Each row has a hidden value. The values are split into ranges, and the group after each row names the range that its value falls in. Each part has its own value, ranges and names.
[ 164 -359 -505  278  -93 -213 -255  -18  398 -302  -12  213  -51  -81
 -116  -74 -336 -294 -390 -145 -186  124 -155 -354  371 -331   55 -102
  137 -271 -316  165  189  330 -251  462 -176  151  422   55  192]
[68]
[  55 -113 -162  192  -87 -156 -442    8  187 -316 -408  203 -115 -190
 -391   37 -213 -330 -250 -129  103 -435 -559   18  188 -186   53 -165
  198 -361   66 -434  273  -30  315  -28   20 -217  388 -107  192]
[61]
[-198  309 -686  -18  360 -174 -143  179 -293  -40 -131  605  147  316
  191  424 -338   30   82   58 -335  430 -144 -570  272  299 -600 -186
  -76 -114 -306  505  -90 -116 -106   35 -139  221  130  -65  381]
[64]
[  41  -87 -111   75  -89  -76 -440 -201  139 -208 -330   70  -10  -94
 -522  214 -254 -271 -161  -29  286 -439 -391  -52  177 -191   43 -390
  215 -431  345 -440   18  -18  375  -70  149 -256  387 -258   40]
[61]
[-236 -483 -323  334 -151 -324 -614  110   84 -272 -531  562    2 -539
 -358 -152 -132 -413 -671 -459  268  -80 -223  -45  142 -317  274  -95
  157 -288  -26 -371  719  -79 -123  316 -184 -143  162  608   50]
[61]
[-375  803 -288 -355  529  -12  259  292 -696  145   47  621  178  341
  414  661   42  291  447  307 -386  310  -73 -482   33  539 -625 -157
  -56  -64  153   72 -229 -356   64 -249  -91 -111 -370  -95  231]
[49]
[-155  138 -291 -152  160  -80   68   23 -130    7  141  376  152   28
  147  326  -33   69   32   59 -238  220   68 -401  179   27 -127 -165
   98 -224  129  -20   -2   16 -181  212 -142  -79 -113   99   67]
[62]
[ 380    7 -131  185   23 -138   36  -59  350 -111  264 -246 -229   34
   41 -184  -74  -85  -37  289 -316  -79   18 -191   66 -159   -4  -75
  120 -170 -257  142 -173  501  -60   96 -162  266  451 -359  283]
[68]
[-162   20   78 -343   20  -94 -344 -138 -283  303    4   71  115 -171
  -99  365  296  210  208   47  219 -132  191    4 -239  152 -207 -569
  190 -446  795 -482 -250 -133  176   46 -109 -324  127   17 -105]
[53]
[-119 -217 -505  455  -25 -233 -287  119   44 -509 -316  525  -29 -158
 -309   45 -399 -525 -701 -320  261  111 -222 -445  298 -410   36 -261
  130 -208 -139 -119  314   43  -88  406  -32  -67  198  254  -12]
[65]
[  46 -208 -505  235   -4 -154 -116  -62  304 -281  -45  311   37   -7
 -145   37 -438 -281 -348  -28 -203  167 -159 -443  477 -274  170   14
   89 -178 -357  212  251  258 -296  297  -76  182  170   74  161]
[68]
[-384  597 -529 -142  427  -79    4  410 -582 -164 -259  874  141  304
  236  651 -202   10  145   -5 -276  250 -462 -518  243  382 -663 -155
  -14 -126   -2   11    6 -463  152  -92  -62 -215 -192    2  272]
[65]
[ -13 -112 -161  -47   90 -247 -125    5   -7  304  191   72  -17 -168
  224 -142  191  180   48  233 -291  313  412 -164 -114  133   20  -18
    5  -78 -124  269   57  271 -442  131 -359  334   90  251  192]
[64]
[ 209  454   76  109  158   40  286  -62   57 -183   87 -162 -198  215
 -152   97 -205 -157   96  592 -122 -267 -236 -258  147  -20  141   13
   74  -22  -39  -98 -216  236  188 -398  181   63   33 -536  126]
[65]
[ -56 -115 -564 -105   36 -144 -220   82   38 -184   66  487  154   38
  131  408 -136  -33  -97 -334 -258  196 -181 -421  299 -105 -451 -396
  200 -481  141  -67  -38   -9  -55  606 -236 -226  295   56  148]
[62]
[ 208  151 -101   90   79  -47  302   75  296 -184  205   53 -160   17
  133  -90 -115  -96   -4  354 -540  -43 -225 -249  299 -100  274  327
   89  -30 -348   16  187  332 -201  -18 -120  122  -53 -126  255]
[62]
[ -34  315  -90  -26  128    3 -153  -68  -86 -128 -278  161   -7  128
 -315  342 -261 -142  100  260   51 -330 -453 -153  205   88  -50 -173
  100 -226  197 -266  -58 -117  358 -369  186 -158  102 -369  141]
[53]
[ -95  277  319  -97  145 -107 -179 -151 -209  302 -152 -127  -53 -255
 -188  -37  252  129  180  397  129 -379  165  208 -344  185  177 -138
   60 -152  323 -364   42    7  222 -553  -16   21    3 -104  146]
[61]
[ -91 -201 -641  220   45 -155 -292 -242   94 -219  -90  345  213   89
 -320  272 -545 -283 -426 -140  184  293  124 -611  393 -305  -73 -457
   75 -298  -74  298  -44  183 -195  375   39  178  291   -5   20]
[68]
[-242  310   22 -264  201  -42  148  189 -250  183  -60  411   27  -76
  179  198  135  154  267  400 -404   61 -197 -129  136  346  224  366
   10   29   57 -187  329 -171 -214 -308 -135  -96 -514  260  125]
[65]
[ 455 -200  -17  303  -79 -212 -116 -237  464   43  178 -519 -312  -21
 -188 -415 -134 -130  -84  537 -111  -44  188 -119    8 -133  316   -1
   36  -22 -324  366 -159  668 -227 -102  -56  534  524 -308  202]
[64]
[ -60  140 -757   14  215 -117 -383 -156 -103 -106 -248  363  186  520
 -260  617 -679 -110   74  131   15  299 -283 -654  465  188 -568 -496
  -27 -274  -71  572 -390  -57   88  -16  184  188  461 -414  228]
[64]
[-166 -169 -177  164  -42 -176 -310   17    6 -144 -321  363    9 -279
 -307   21 -148 -269 -348  -62  162  -79 -176 -137  170 -150  282  -49
  119 -187   68 -288  401  -39  -86   45  -39 -106  -10  299    0]
[53]
[-234  467  247 -350  257  -62  -56  120 -319  363 -233  227    2 -164
  106  122  300  296  488  463 -358 -298 -242  220 -130  519  109  298
   -3  -59  152 -346  316 -270  143 -705 -118  -91 -335   50  335]
[61]
[ 105  646  167  -95  347    7  384 -146 -299  213  449 -307  -67  222
  150  174  167  221  297  625  -49    0  533 -298 -334  124 -253 -427
   29  -78  254   44 -672  305  131 -289    3  187   49 -549   83]
[49]
[ 121  849  323 -391  391  136  553 -109 -290  349  498 -322  -66  341
  279  330  246  416  718  906 -387 -130  229 -191 -207  402 -170 -105
   25  -24  313  -46 -640  184  178 -586   41   65 -192 -663  164]
[49]
[  76  -16   -8   58  -46  -89 -204  -53   85 -121 -111   28 -109 -124
 -254   83  -49 -163  -86  118   97 -274 -225  -70   61 -108   98 -203
  182 -279  251 -373   14   78  160  -25    5 -167  217 -127   29]
[53]
[ 227 -215  309  163 -174 -245 -309   73  285   -6 -114 -216 -346 -545
 -117 -483  358 -105 -143   88  -70 -519 -145  400 -273 -144  347   79
  206 -237   56 -570  363  247  109  -85 -269  -70  334   88  216]
[61]
[  20 -338 -244  407 -170 -213 -659 -248  150 -370 -416   69  -27 -269
 -702   21 -334 -499 -631 -340  687 -355 -106 -118   34 -505   17 -707
  235 -485  297 -397   37  111  341  224  116 -153  643 -102  -50]
[61]
[ 302   69  178   74   57 -109  268 -124  309  191  389 -380 -234 -113
  127 -392  128   83  107  650 -441  -28  309  -64  -49  -21  472  304
   28   73 -320  182   28  588 -362 -203 -199  448   16 -135  229]
[68]
[ -74 -196   87 -130  -72  -65   56 -251   98  179  229   -2   95 -277
 -119   36  112   29  -99  245   20   78  375 -193   76 -178  539  -52
  158 -182  352 -237  130  250 -388  165  -82  -44 -239  290 -216]
[49]
[ 116   30    2  311   -1 -173 -228  -22   41 -209 -159  -61 -215 -170
 -300 -135  -63 -288 -299   99  259 -293  -63  -55 -119 -211   58 -294
  138 -200   69 -284  -10  180  213  -75   -8    4  355 -176   84]
[53]
[ 105 -172 -455  547    5 -217    0    7  294 -480   -5  229 -105 -110
 -173 -218 -425 -478 -680  -90   -9  161   41 -491  305 -523  222  -75
   89  -86 -484  190  262  423 -290  384  -91  275  226   92  119]
[62]
[ 236 -259 -185  403 -170 -154 -161  -37  366 -473  -66    8 -214 -153
 -350 -126 -267 -479 -517  -70  158 -204 -254 -242  231 -501  238 -195
  229 -267  -32 -273  112  330   26  321    6  -83  389  -86  -19]
[65]
[ 271 -153  352   49 -167 -118  -90 -112  252   61  151 -379 -275 -335
 -160 -269  288  -57  -39  310   35 -384   76  172 -203 -174  388  -80
  222 -221  300 -484   -7  359   29  -37 -128  -77  231  -85  -22]
[53]

New part:
[ 179    9   14 -329    9  534 -286   -1  287  396 -368 -352  313    5
  -16  -27 -530 -264 -329  253 -413 -193  512  -57 -721  -99 -415   24
  -86  382  -37  246 -148  -11   37 -430  -78  570 -147  -36   13]
Z941
[-589   60  175  108  -55 -282 -369   77  -13  220  345  672 -113  258
  -58 -183  -23  -79  220 -250 -193  229 -349  212   68   69   64  113
  225  -17  -70 -131  234  -55  265  156  214 -194   93  152 -160]
Z627
[-371   34 -216  211 -133 -675  107  130 -258  344 -108  534 -243 -296
 -334   44  338  377  -86  208  292 -248    0  787   -3   14  421  -77
 -524  127  152  480  327   76  574  -95  531  217  120 -325 -449]
Z102
[ 132 -462  195 -195 -505  535 -244   77  454  200  117 -297  294  184
  543  263 -660 -110 -557 -331 -729 -151  679 -150  -34   33 -351  299
  135   45  135  -49   37  229 -223 -373 -154 -129  124  200  505]
Z941
[ 244 -499  175 -259 -451  581 -126   21  424   40   26 -331  306  261
  634  364 -724  -93 -590 -361 -668 -197  604 -271   36  -50 -510  231
  155  -32   97   16  -41  216 -348 -373 -231  -55  155  188  646]
Z941
[ 161  214  -13 -336   16 -170   97    3  -99 -454  159 -240   45 -220
  -14  112 -219 -103  496  140 -227  184  413 -101  436  154   30  332
  356 -269 -168  158 -178  -52 -374   75 -167 -139  607  170 -159]
Z627
[  36  250 -319  107  -44 -309  -43  -95   29  655 -232 -256    2 -636
 -463  -30 -179 -106  -52  433 -172  -31  471  451 -393  -13  415 -150
 -457  340   50   83   39  258  306 -314  453  427 -188 -335 -355]
Z321
[-545 -206  299 -163  -56   97 -329  275  -68   42    2  801   11  620
  137  -87   89  199 -164 -162   26 -233 -303  282 -256    2 -410  104
  126  103  -14  442  200 -297  399   17  -54  172  180  156 -179]
Z941
[-468 -190   72  -39 -164 -280  -95  335 -284  137  -43  492  -83  100
  -71   41  304  435 -162  107  130 -274  -53  672 -221   99   14  -32
 -189  211   73  488  240 -133  613  -27   72  245  248 -103 -496]
Z627
[-452  -81  299 -178  104  164 -388   94   51   -4   61  701   46  675
  181 -132 -171 -125   -2 -288 -121    9 -502  -96 -164 -103 -531  104
  296    0 -142  188  110 -276  135   56  -82   79  109  215   79]
Z941
[  48 -304  -25  170 -658  -52  -72  -37  349  412  334 -284   68 -294
  278  293 -503  -17 -350 -297 -697   22  777  193  334  142  313  210
  -42  -47  224 -338  158  528 -136 -281  263 -372   81   49  330]
Z321
[ 102  167   15 -373  114  -98   17   47  -67 -486  166 -233   86 -131
   65   85 -259 -193  482   88 -239  243  217 -211  357  101 -138  392
  346 -226 -211  196 -114 -152 -317   50 -303 -190  647  142  -70]
Z803
[ 505  -15  -85 -200 -282 -298  347 -242 -341 -350  -43 -381  -42 -321
  101  439 -228  212  157   37 -266   68  378 -131  480  -12  194 -419
  287 -322  -98 -244 -491  290 -482  177  126  378  200  190  -73]
Z321
[-588   65  164  115  -58 -298 -366   64  -19  232  343  677 -117  253
  -63 -183  -17  -88  230 -246 -195  237 -363  212   74   58   80   93
  214  -18  -69 -148  235  -43  265  156  228 -190   77  146 -161]
Z627
[-392  -36  271 -186  132  133 -384   66   53  -43  117  562   62  575
  182 -130 -224 -212   95 -285 -185  127 -504 -195 -105 -102 -496  120
  332  -24 -177   83   81 -259   62   82 -122   17  146  218  104]
Z941
[ 366   68  134 -615   53  246  105    7 -110 -667 -104 -247  175  121
  194  191 -312  -30  278  128 -199  -45  411 -347  224   47 -430  215
  501 -268 -212  351 -411 -209 -532   54 -386  228  579  318  -33]
Z941
[  13 -161   89  -87 -410  383 -351   63  461  515   93 -297  246  -88
  147   37 -555 -202 -363  -55 -694  -70  808   91 -276  115  -42  305
   19  225  133  -92   76  241  -10 -396   66  -35  -36  102  153]
Z803
[-524  130  106  137  -18 -353 -340    8   15  224  376  555 -117  138
  -89 -177  -91 -184  308 -239 -235  328 -337  143  157   52  136  127
  209  -53  -94 -217  220   -2  184  144  245 -264   98  115 -108]
Z627
[ 351 -219 -192  179 -560 -262  169 -240  189  268  163 -364  -34 -498
  264  421 -470   15 -317 -267 -537   56  583  -26  521  -57  364  -47
 -193 -189  193 -350   12  603 -318 -203  441 -141   22  -29  466]
Z102
[-329   66  154 -112  114 -104 -325   50   12  -70  308  269   25  212
  111 -105 -229 -294  315 -223 -309  357 -370 -176  105   -5 -207  200
  320  -71 -199 -121  109 -145   14  114 -113 -219  270  159   30]
Z803
[-448 -265  221 -214  -74   66 -194  343 -164   -6 -138  634   23  477
  110    7  174  347 -271   -5  125 -371 -162  424 -330   13 -393   68
  -46  175   30  645  195 -302  488  -60 -102  309  261   27 -290]
Z941
[-502  -65  -64  148 -181 -542  -10  232 -266  286    5  560 -188 -108
 -232   24  326  403  -77  134  189 -224   -8  803  -53  101  310  -29
 -328  147  116  418  321    8  623  -39  333  138  185 -206 -513]
Z321
[ 541 -307  133 -413 -335  102  204  -98 -342 -495  -70 -501  121    5
  447  520 -318  266  -87 -108 -437    2  267 -346  249  -57 -251 -481
  453 -226 -137 -251 -565  150 -468  180 -266  482  238  320   53]
Z803
[ -57  -62  -29 -250   13   87 -133  208 -137  219 -335 -119  138  -95
 -114   31  -32  126 -224  367  -72 -245  206  335 -624  -22 -207 -115
 -246  396  -27  465  -13 -134  426 -243  -95  600   78 -172 -406]
Z803
[  73 -435  173 -106 -592  360 -222  102  388  224  245 -306  233   46
  481  268 -559  -30 -470 -323 -751  -86  742  -19   93  123 -133  294
  138   23  171 -162   70  301 -168 -304  -73 -241  165  201  384]
Z803
[-631   98   53  248 -128 -508 -244   51  -63  363  273  821 -221  112
 -219 -167  131   67  158 -159  -11   80 -250  496  118   79  316   66
    0   -6   41   -4  320   40  393  109  475 -142   37   24 -281]
Z321
[ -43  399 -292  163  182 -676   33 -258   18   77  223   97 -187 -484
 -204  -30 -229 -402  486  -60 -133  479 -247 -139  510 -137  351  192
 -138 -236 -121 -131  171  164 -161   40  423 -298  204 -157  163]
Z102
[  50  294 -321  126  -61 -261 -100 -138  136  731 -188 -288   21 -647
 -466  -69 -274 -203  -46  398 -258   14  542  399 -380   -5  438  -79
 -432  335   64   -3   49  299  240 -353  501  353 -238 -301 -284]
Z321
[ 601 -295  188 -582 -198  307  199  -84 -319 -648 -213 -467  193  185
  497  500 -358  224 -101  -65 -354  -94  221 -490  139 -111 -526 -425
  509 -231 -196  -36 -641   -8 -549  140 -410  613  295  357  107]
Z941
[ 350   92   40 -376 -155  -96  190  -79 -231 -472   19 -273   35 -143
   58  253 -197  123  321  126 -244   41  497 -118  391  112   23  -30
  451 -294 -140   22 -420   51 -460  154  -82  208  427  289 -199]
Z627
[  28 -365  153  -85 -559  397 -289   98  473  347  226 -290  243   17
  402  180 -588 -110 -460 -270 -773  -79  798   23  -16  134 -108  362
   94   89  175 -137  109  290 -112 -368  -29 -249  111  176  362]
Z803
[-382  286 -126  288   41 -637 -164 -179   20  320  299  539 -237 -174
 -230 -145  -93 -256  347 -187 -113  367 -376  123  336  -63  378   77
  -65 -137  -52 -214  268  152  110   95  557 -255   17  -59    8]
Z102
[ 372  389 -250 -152  -15 -472  327 -245 -109 -291   -4 -165 -119 -536
 -226  165 -173  -58  474  221  -49  112  501  -47  622   30  366  175
   70 -379  -69  158 -212  166 -482   43  323   24  413   40  -82]
Z102

New part:
[-276   88   35  -97  393 -426 -150 -229  -73  231 -111  107  329 -232
 -592  207 -377  -19 -161  -50  -32  -84 -220  586   37  260 -499 -204
    3   -4   90 -354   40 -217    3 -435   38 -129   38   60 -332]
H
[-320  -67 -111  227   73  -69   -3 -172  336  -62 -128 -269  141  233
 -131   -9  218  112   59  -72    8 -472  115 -140  -44    1  -28 -258
 -143   80   87  195 -200   40 -106 -339 -144 -313 -113  121   46]
H
[ -64 -208  -18   16 -525  119  -67  -99 -205 -203  -28  -96 -171  -83
  464 -105  294  -15 -328  357  143 -339  330    7 -263  422  189  167
 -217   11  -57  267  113   41   84 -208  401 -156 -197  416 -100]
E
[ 181  -71   48 -103  -23  -80 -307  169 -247   61 -151   94 -112   42
   74 -213  496   68  -68   68  190  -49 -201 -399  247  195  -54   50
 -266   73  -37   42 -274  255  -31   50   53 -132   48  330  -25]
R
[ 328  159   70 -149    6  -96 -321  143 -373  247  105  278 -243    8
   85 -255  170   13   60  -62  203   68 -347  -37  351  172   12  117
 -162   11   87  -36  -69  -31  107  162    2  -25  174  261 -202]
E
[ 171  123  102  -97  556 -348 -373   83 -237  406 -344  163  366   -2
 -543 -138  208  236   69 -230  -59  261 -526 -144  416   23 -448 -152
  -37  117  -29 -418 -244  131   66  -11  -47   95  125   76  -19]
W
[ 333  166  -48 -252   20 -679 -592 -378 -490  720 -402   11 -142 -336
  -49 -312 -122  -29 -419 -154 -177   85 -263  584  259  727 -351  328
   72  -39  259 -153  254   21  325 -290  489  107  215 -156 -212]
E
[ 259   39   49   94 -106  179  -68  211 -113  -35  275  178 -156  222
  190 -228  389   92  236 -119  186  -79 -117 -292  196 -122  250  -73
 -123  -23   69   18 -182   26  149  203 -137  -41  -34  294    8]
R
[-335  -38 -170  361  -44 -131  112 -328  357   48   71 -334   49  205
   -2   -8  -87   19  257 -315 -175 -586  238  303 -280  -25  187 -272
  108 -168  214   81  122 -171  174 -364 -250 -169 -216   -8   56]
H
[-224   11  -26   37  379 -371 -241 -131  144  196 -380 -123  350   92
 -475  -48  177  186  -54  -79    1 -223 -208 -109  159  123 -372 -228
 -176  211   49  -21 -264  107 -148 -347  -28 -231  109   89  -39]
H
[-307  -35    6   26  267 -158  -78  -88   77    3 -162  -42  260    5
 -382  130   25   67  -40   24   46 -217  -98   35   34   58 -287 -233
 -133   68  -36  -94 -163  -30 -137 -313  -87 -236  -58  209 -129]
H
[ 127  -27    4  147 -219  328   62  219   18 -249  432  137 -296  240
  319 -107  401  -18  244  -43  273 -244   35 -330  108 -126  342 -116
 -188 -110  106  135 -244   33   55  160 -262 -191 -155  346  -10]
R
[-227 -257    3  218 -628  518  421  -67   26 -648  624   52 -129  -92
  471  264   42 -168 -181  322  179 -434  630  311 -519  106  376 -128
  -31 -265   19   22  142 -207  216 -237  169 -175 -562  420 -143]
R
[  41   43  -45   23   88  -93 -168  -42    4   63  -27    9  -74   52
  -48  -60  240   16  -58  -71   89 -156 -101 -103  217  175 -125  -75
 -145  -18  160   22 -242  117  -14 -143  -60 -194  -48   95  -53]
W
[-384  -13  -14  131   50   78  181 -182  283 -311  199   23  292    0
 -279  270  -78   29 -254  204  172 -364  209  253 -110  105 -204 -317
 -164  112  117   16 -157 -184 -124 -486   95 -351 -157  184 -238]
H
[ 172  -40    4  160 -230   14  -47 -115 -150   91   41  -35   93   47
  187 -230  207  148  -10 -108 -113 -104  139  142 -116   79  184  -18
  107  -53   47 -110  164  -43  408  -81  244  146 -168  128   71]
R
[-194    4    0  175  217   85   50  -19  230 -136  -27  -46  326  208
 -290   48  241  201   36   -8   75 -204   -4 -211   95 -146 -138 -319
 -142  155    1  -11 -284    1  -95 -220  -98 -206 -120  181    8]
M
[ 112  307   41   83  784 -344 -334  190  171  454 -189  123  343  433
 -679 -285  289  352  523 -513   70   36 -711 -454  629 -344 -283 -381
 -158  272  137 -152 -500   64 -122  102 -521 -103  379   18   38]
H
[  43  -23   65   14   89  -31  -69   47 -218   56   98  144   62  -63
  -97   22   54    9  108 -115   -6   10 -125  123   27   19  -57 -114
   38 -167  -10 -322   -4  -47  198  -15  -85   46 -169  224  -77]
W
[-356  -69   84 -237  414 -412 -259 -125 -192  126 -388   84  367 -310
 -627  256 -148   -3 -337  203   58  -34 -265  256   75  348 -658 -134
 -177  107 -132 -301 -114  -10 -212 -440  135 -227   32  255 -326]
H
[-101 -176 -211  282 -303  -69  -88 -343  280  -37 -307 -487  -45  182
  305 -206  514  111 -233  -29 -136 -525  413 -217 -138  314  110  -25
  -95   16  191  379 -122  301   82 -416  212 -229 -261  -36  255]
W
[-242 -131  -22  189  -67  281  148   40  199 -370  142  -67   59  169
   40  121  318   49   22  117  161 -341  190 -270  -66  -81   68 -249
 -201    0  -23  109 -264   50 -110 -173 -146 -293 -290  320    7]
M
[ 452  238  176  117  209  235  -24  373 -181   85  436  453  182  308
 -129 -271  297  286  470 -296  175  254 -387 -255  372 -453  178 -244
   -2   78   35 -331 -197 -150  299  410 -214  209   81  260   -7]
R
[-195  118 -138  500  110 -115  196 -402  429  189  128 -287  390  297
 -204  -95 -174  225  351 -524 -348 -401  215  470 -245 -250  170 -402
  327  -90  277 -139  220 -323  425 -349 -165   83 -204 -202  147]
H
[-199  111  114   26  489 -123  -12  136   -4   81  189  257  303   71
 -557  145 -173   66  370 -209  107  -45 -385  151  130 -244 -211 -385
  -42  -23  -13 -391 -141 -248  -21  -35 -419  -93   35  271 -229]
H
[ 357  143   79  166    6    8 -111   42 -248  300   80  120  208  187
   29 -383  183  301  308 -314 -121  120 -166   56   80 -178  216  -60
  159   28    9 -250  179 -166  485  179   82  336    3  143   84]
E
[-196   56   71  210  406  -42   55  121  155   43  121   86  396  263
 -451   12   37  207  493 -305   17 -154 -252  -56   30 -389  -27 -447
   -6   29  -25 -281 -151 -172   55  -15 -433  -42  -24  237  -18]
H
[ 249  -27  159  164   -2  475   49  504   36 -364  293  287  175  444
   64 -231  812  338  256   78  399   -5 -136 -894  282 -406  230 -278
 -347  272 -109   63 -551  180  -50  325 -129 -108  -17  507  118]
R
[  74  209 -133  -81  416 -568 -481 -256  -42  607 -413 -141 -127    8
 -308 -184   21   -1    5 -376 -139  -96 -405   96  464  315 -383   16
  -37  -39  278  -20 -160  127  -22 -244 -174 -153  168 -189  -58]
M
[  33 -135  101  124 -455  535  212  256 -134 -481  544  219 -171  132
  436  -13  317    6  106  252  336 -231  224 -186 -172 -122  449  -74
 -201  -56 -113  102  -32 -138  111  156    4 -122 -253  602 -115]
E
[ 508  344  162  195  104  381   84  350  -74    4  683  511  112  394
  -26 -296  235  287  476 -289  256  194 -305 -167  392 -497  308 -260
  -13  111  162 -211 -179 -284  329  416 -199  170  107  220  -61]
E
[ 352  155  237  245  101  527  258  451 -120 -200  718  527  321  340
  -91 -126  237  305  575 -226  195  229 -204 -191  139 -688  343 -389
   74   14  -63 -454 -120 -297  390  454 -255  268 -121  396    0]
R
[ -59 -148   25   79 -344  185  111 -119  -42 -334  188   58  120 -119
  164   81  200   23 -425  310  132 -219  365  163 -215  295    2  -73
 -114   12   54  -12  -17   -6  153 -318  434 -133 -281  256 -115]
R
